Each row is followed by its class.
[ 124   17   14  -36 -253 -165  247  187 -119 -129 -285  -41  124  117
 -154 -122  -26   99  -34   86   97 -277 -404  387  150 -681  -14  104
  -21   14 -354 -360  -16 -390] : C
[  76 -341 -105  -68  486   73  -30   78 -331   71 -200   65 -234 -128
  152 -215  -38 -380  -67 -129  -29 -171 -251 -338 -142  209  118  285
  -65    0  105 -302 -170   85] : G
[ -20  100   88   55  -58   -1   45  -14  -98  -43  -64   36    5   13
   76  -51  -35   64   34   -2  -46  -96 -197  202  -37 -209  -20  190
   36  124 -125 -164  -65  -52] : L
[ 453 -217  -58  107  308  342   91  -59   15  201 -235  111  264  146
   37  -53   54 -548 -215  320  177   26   -8 -359   11  242  -33 -207
 -113 -129  236  178 -101 -237] : L
[-152  -76  -33  195   16   34  121   74  -15  -40   56   72  142   10
 -289   81 -161 -168 -169  117   54  -81 -117  125   37 -166   60   37
  102  -82  -66  -89 -115 -116] : X
[-263 -178   11 -129  250  125  402  385   20  300  -26   30  187   26
  112 -347  200 -401  277 -241   79   44   52  216   85 -663  -58  305
   61 -141 -380  -21  -83  199] : B
[  -2  368  304  308 -199 -256  139  -77 -216   -2  -60  141   17  333
  356 -107   89  175  183    7  -15 -141 -307  472  -63 -600 -242  569
   77  154 -358 -502  -60 -341] : P
[  69  109  102   50    1  164  160   62  106  155  -16   95   38   61
  -22  -49  -57 -112 -103   18  -44   19  -63  105   75 -262 -122   61
  -29  -62 -104  -55  -33 -130] : V
[ -49   29  124   73  108  -82   27   96  -17  196  -35   96 -129 -118
   19  -87  -32   -8   67  -53  -22 -112   54   93   29 -110 -192  204
   62   61  -77   11   44   -3] : V
[ -32  220  217  -91   47  119  126   91  141  235    1  -15 -111    5
  255 -106  145   31  109 -175  -27   98  103  211  113 -288 -216  133
  -91    7 -124  100  132  -48] : X
[ 298  -63  132  -10  283  167  -89 -123  -39  150    5   98   35   32
   86   12  171  -36   54   99  -69 -116  113 -247  -91  386 -127   73
  -53  105  269  118   30  -87] : N
[  32   73  -11   57  264  444  331   99 -201  -48  147  114  157  -53
   44  282 -134 -127 -111  232   -7   48  105 -255  133  136 -136   75
   60  -70  299   58  104 -211] : Z
[ -60  -39   37  121   15   68  103   45   14   10  109   54  163   57
 -182   46  -76 -194   -3   82   -4   32  -50    3   68 -120  -30   66
   93 -151    9  -58  -77    3] : G
[  29  -56  -59  -80   97   73   92   -4  -41  -95  118   47  203  154
 -120  120  -97 -277    5  119   72  144 -141 -277   26   92   92  -35
   53 -229  126  -64  -52   14] : C
[-139 -123   39  -24  174  125  100   61   68  -45   35    5   98    7
   12   42  -80 -183   -8  103   39    4  -29 -136  -32   88   75   69
   11  -75  171  -93   35  -59] : C
[   1 -111   18   82  -91  -27  -11   96  151  -61   72  -11  101  153
 -176   89  -29 -109  -41   44  -52   23  -66   51   21  -15  -14   74
  -72 -156    6   21   57    2] : N
[-267 -452  -20   19  125  139 -132  326  232  186  159 -246  339 -295
 -451  -49  126 -681  -32  105 -179  -66  584   73 -197  200 -102  -20
 -143 -106  234  -31  169  261] : V
[-228   66  247  667 -317  -98 -208   36   95   51  -28 -163   73   28
  -59  -33   -1 -252 -119  118 -281 -174  227  899 -138 -244 -342  523
 -139  207 -178 -510 -290  -22] : Q
[   3  -52   47  311  -85    5  -24  -30  127   66  114   52  217   76
 -270   78    4 -126  -49  120  -50   -2   54   31   57   10  -76  -56
   54 -166   24   16  -28  -44] : Z
[-152   20   53  406 -113 -168   74  299 -221 -156 -105 -113  139  -63
  -78  -51  -85  -43  -21  227  -37 -444  -20  634  -81  -33  -85  416
  -25  142 -107 -421 -126 -246] : E
[-236  214  185  553 -105   70   47 -216 -124  -61  -75   39   18   19
 -289  114 -102    5 -299  234    4 -197  -29  379   59 -347 -296   79
 -152   83 -103 -223 -206 -516] : G
[ 387 -325 -231 -143  115 -113 -187   82   93  291   18 -259 -299    3
 -395   50   10 -308  -55  210  -56 -195  361   -6  209  310 -289  224
 -299    2  181  169  398   35] : G
[-214  370   12  360 -290   82  173  113  -80  -27  -56 -199  241   56
 -283   -4  -51  -59 -124  112  -33 -105  -71  581   67 -588 -287   67
 -253  163 -506 -277  -38 -255] : B
[  23 -125   39   84  144  -15  -22   -8  -16   75   38   48  101  118
 -177   62  -13 -194  -69  171   20 -106  107  -11  -54   87 -126  157
  -66  -13  100  -72   76 -150] : C
[ 171   70   20  -87  246  185  -99  135   60  312  -45   53 -256  237
  270 -109  133 -437  -48 -282  -43  223  143  -71  -44  120   37  167
 -203  -59  -49   87   76  107] : P
[ -41   47  -99 -157  -16 -350    0  -10  -60  -47  143 -112  -50  -95
 -151  101  183  258   95   33   26 -158   14   -1    3  167 -310  -55
 -290  -14 -104  270  307 -139] : N
[ -65   19   12 -110   15 -104   50   56  -71 -163   60  -38   20  -40
  -10    5 -112  -35   73    3   57   39 -225  -11   -2  -20   91   22
   20  -56  -16  -75  -10   63] : Z
[ 123  -48  116   80  100  119 -186    0  120   70   59  -64  -35  -18
 -165   92  -66 -287  -42  195 -195 -102  177  -66   35  -47 -280   98
  -21   22  135 -237  -84  -80] : M
[ 101 -146   40  129   21   29  -66  -55   51   24   88   94   -3   75
 -249   39   19 -150 -178  133  -60 -135   -5  -83   -5   45   29   28
   57  -48  191  -27  -54 -150] : X
[-161  323 -179   20 -303 -470  -84  275 -105   28 -242 -356  -53 -269
  131 -298  -56 -138  162 -225   -9  147   12  111 -150  101  -12 -262
 -313   79 -496  -67  231  387] : G
[  -1   63 -143 -151 -149  212  -30  341   51   -3  172 -203  201  129
 -270  313  -26 -181   80  177   42  134  411   14  171  251 -295  -22
 -283  -97   27  113  456  196] : M
[ 210    6   91  -19  193  -36   -1 -200   37  171  -37  251   79  241
  145  -55  193  170   43   -7   67  -32 -126 -292  -33   -3 -141  -45
   24  -21  -52  146  -80 -141] : N
[ -29  126  105   38   -8  -72  128   -1    3  142 -117  144    7   25
  115  -98   66  115   28  -90   52  -18 -105   57   59 -290 -145    4
   33   37 -261   28  -86  -64] : X
[ 476  -34  102  374 -390  -62 -230 -365  100   41   80  -47   21  314
 -230   42  311   46 -221  300  -98 -167  -21  317  148 -112 -301  122
 -127   29  145  -55 -135 -293] : X
[  17  -73   36   85  -47  -36    7  -31   69  -98   32   -6   56  -30
 -125   49  -90 -116 -133  120  -33  -33 -133   -6   -3   78   93  -18
   23  -76  137  -47  -90  -78] : L
[   9   22  131    4  124   27  -81  -41   32   28   60   22  -62   45
  -39    9  105  -45   19    3  -28  -83   -3    6  -13  172  -16   82
  -98  -32  144   78  -16 -108] : B
[ 266 -197 -119 -163   58  -43 -153    6 -102 -117 -111 -232 -154  -72
 -194   45  -21 -157  -40  399   -7 -496 -120  122  -37  335  -26  213
 -213  183  292 -205  165 -324] : L
[  98 -189  -43  284   -2   85  206  -97   90  101   71   33  384  349
 -448   62   54 -235 -171  542    5 -427   -7  301    7 -153  -62  277
  -24  -19   70 -233  -34 -531] : G
[-253   68  -87  205 -498 -604   35   66 -139  -62 -135 -257   37  -72
 -324 -194 -113   73   42   37   67 -254 -362  443  -27 -243   87  205
  134  -44 -170 -157  -65  -73] : P
[ 406 -159 -153  216  205   58  -83  -82  147  322  165   49 -144  -10
 -298  179   10 -187  -27   60 -152  -61  184 -168  247  533 -181   48
  -60 -175   82  231  -26   61] : N
[ -11  290  256  155 -182   28  -73  -69  171   31   23   -3  -69   46
   38  -22  108  146   -7  -85  -81   49  -12  384  136 -258 -117  -33
 -102  -25 -136   21  -65 -101] : B
[  62 -378 -134   87  222  100  -86   45  134   94  -70   69  134  128
 -260   45   41 -260 -282  225  -92 -225  116  -42  -48  157  102  102
    2  -19  220  172 -125  -52] : V
[ 188    2  -30 -239   85 -140  -90 -137  -25    1  -92   62  -69  111
  139  -29   50  231   -8    6  -21  -77 -248 -235  -79  145  -52   14
  -88   61   30  120   22   -9] : Q
[  31 -129 -150 -165  197  -43 -120  -70 -143  -62  151  -14   32   49
  -70   70   60  -84    7   60   53   53  115 -417  -94  358   23  -62
  -55   -3  200  118   95  158] : L
[-134   86   76  -24  148   73   53   63  -45   60   10    8  -35   21
  263  -27  101   93  143 -135  125   70  149   60    9   -3   25   83
   22   80  -49    1   82   37] : X
[ -99  -40  136  100 -242   37  337  248  112  145  -60   -9 -220  -72
   42 -182  187  117 -113  -94  -54 -266  -21  674  138 -491 -171  386
 -162   46 -142   74  186 -353] : P
[ 109  -95  -19 -155  139  -90 -138  -46   40  112  -50   27  -82   45
  -20  -33  104   64   39  -26   27  -94   13 -222  -59  351  -62  -39
 -112  -56  121  223   53  -11] : E
[ 369 -286   84   97  135 -187   19  -32  -32  364 -122  209 -129   49
   50 -379  176  -93   52  -73  -33 -285  -26   58  -49 -275  -56  300
  190  194 -178 -245 -162  -41] : G
[ 155  103  111  -16  151  192  113   98 -187  -32 -200   18  132   24
  298   65  -48 -161   99  124  123   41   19   -8   83  -90  -82   71
   52  113  -23 -326 -103  -91] : G
[ 424  -61 -139   14   -6  258  112  354   65  214  -92 -143 -189 -121
  162  -34   31 -201   20   28 -104  -16  418   87  189  233 -156   52
 -179   39   75  108  336    3] : Z
[   7  214   11 -130  119   46   41   72  -78  -34  -49 -194 -227 -125
  226   11  -32   -3   89   -5   45   21  -31  140   58  124  -83   95
 -261  100  -13   87  233  -42] : N
[ 327  -64 -290  152  114  130  132   23 -313  -73 -110 -145   78  201
 -348  177 -100 -319 -106  497   77 -305  -35  241  188  142 -125  271
 -303   17   28  -30  136 -347] : C
[  33  293  199  -67  -84   47    2   -3   82  -16  -49  -71 -157    9
  263  -62  132  225   85 -106  -63   28   -8  171   90 -126  -69    2
 -154  116  -80   -3   85  -75] : G
[ 168  -30  -24   12    5   38   95   10   -3  -71   60   -2  137   39
 -188   92  -66 -167  -37  202   -4   -4 -146  -69   72   25  -59  -31
  -91  -99   25   98   85  -70] : P
[-187 -194 -311 -137  380  184  134   62 -112    1   40 -213  -32 -123
 -318  285 -100 -219 -111  159  121  -78  338   40   62  297 -146   41
 -383   30   27  202  238 -176] : C
[-223  -74   48   19   22   61  111  162  -29 -164  143 -116  218  -81
  144  247   17  -93  214   60  -47  116  228  -45  -84  352  -50  203
  -60   38  158  -89  180  189] : N
[-307  -25   10 -247  120 -288  230 -112  -54   26 -144   74 -359   33
  199 -155   94  555 -113 -116  156 -303 -208  224  -14 -502 -146  309
 -172  346 -332  -41   50 -328] : G
[-394   97   62  -10 -106   78   63   98   78 -240   57 -125  178    9
  -53   57  -28    2  -70   53  -26  -13  -57  268 -108 -246  137    8
  -79  158 -102 -158    4  -27] : Z
[ 241 -252  -34  -92  175   16 -209 -189   68  115   89  100 -174   54
 -166  110  128   45 -151  120  -10 -184   99 -238   10  372  -75   21
  -27    3  365  250   82 -161] : L
[-233  174   54   62 -230   80   -5  172   80  -93  -42 -172  -46 -172
  -44   25  -80  -32  -64  -75  -77   88  140  323    8 -131  -30  -95
 -170  119 -141  -12   84   77] : Z
[  34 -112  -12    9  126  -62   99  -92  -36  -12   94  145   42  162
 -102   91   -8   40  -32   44  109    4  -78 -154   52   18   -5   39
   -5 -184   46   38   22 -158] : B
[  79   82    8 -189  143  -21   73  -46  -60    0  -12  169    3  190
  231   39  112  289   47  -59  123   47 -102 -256    1   96  -64  -34
  -50  -25  -25  234   83  -72] : E
[-182  132   84  177  101  104  -38   32  -86   36  -15  -18 -190  -52
  184  -26   30   70  110  -70   85  -30  239  187   34   66  -15  100
  -36  107   -5  -59   80  -48] : G
[-456  -42   35    7   40 -164  -32  134   11  -44  187 -224  -13 -152
 -374   25   32 -385  -40  -75   11   60  211  208  -85 -118  -54   47
 -252  -18 -111   52  101   78] : M
[ -40  -77    0 -175  116  -28   47   90   72    1   48   80  -33  175
   85    7   31  -97  -10 -121   74  179  -63 -216    9  -46   14   27
  -67 -149  -20  164   58   87] : P
[-101   24   41  -25   -7  -43  116   38   -3 -167   75   13   87   28
  -87   71 -111  -24  -36   59  -25   -9 -218   41  -69  -57   23   63
  -56  -62  -18   -3   -6  -86] : N
[   9  210  192  -71   49 -202  105  -20 -135  136  -40  142 -217  -10
  123 -126  102  236  151 -172   55 -113 -149  180   71 -210 -197  185
  -95   53 -265  -11  104 -140] : G
[ 114  128  118  -85  160   44    6 -170  -68   16  -68   96   88  162
  145  -24   48   36   90    5   80   50 -237 -142  -35   17   18  -14
  -28  -49    9   34  -68  -89] : Q
[  -3   16   53  -96   53 -133   87   32  -22  -58  -83    2 -110  -42
  178 -107   47   38   32  -66   -8  -55 -304    0  -69 -115   32  116
  -90  110 -106   81   77  -27] : N
[-291 -351 -214 -178  217 -237  -78  305 -269 -125   85 -298   -7 -311
 -233   41  -37 -392    9   31   66 -131   89 -220 -189  360   27  184
  -90   71  222  -94  225  205] : N
[ 155  182   72  214 -267    2 -193 -109    0  -64   63  -56  159  313
 -202  182  147 -213 -157  170  -92  169  223 -108   -4  271  -76 -140
 -284 -118  201   52  157  -58] : Z
[-198   -6   41  -45  102  -25  107  -68  113  -33  125  -20   24  -91
  -82   52 -107   32  -14   48  -48    0   10   -9   -7  -18   10    1
    8  -25   19  -25  -46  -27] : G
[ -83  -25  237  520 -202 -209  110  302   10  241 -138    5  164  -82
 -250 -249   36 -146  218 -101 -117 -311 -146  495  169 -327  -84  404
  217  -97 -286 -359 -224   27] : B
[-107  183  101  166   12  106  -80   19  -78  -19   14  -47   -4  -62
  -61   98   42  134   10  106    7 -172  284  319   50   11 -118   48
  -71  202  -37 -190   33 -147] : V
[ 113  -48   88  191  -17 -111 -169   86 -199 -125   47   44   63    3
  -78   16  133 -456  -68   83  -62    8   20  -39 -124    6 -153   -7
 -127  -58   47  -94  -10  -42] : G
[ 109    9  -37 -476  226  -88    2  123 -305  -93  -96 -232  -97  -49
  262 -135   71    8  352 -146   22 -108 -343 -176 -155  368  101  316
 -191   66  111 -139  255   86] : C
[ -62  -39   66   83   37   29  116   40   44   84   30  103  159  141
  -26   -5  -63 -135  -27    3   10   49  -70  -40  -33  -45   72  133
  123 -132   19 -102  -76   -8] : E
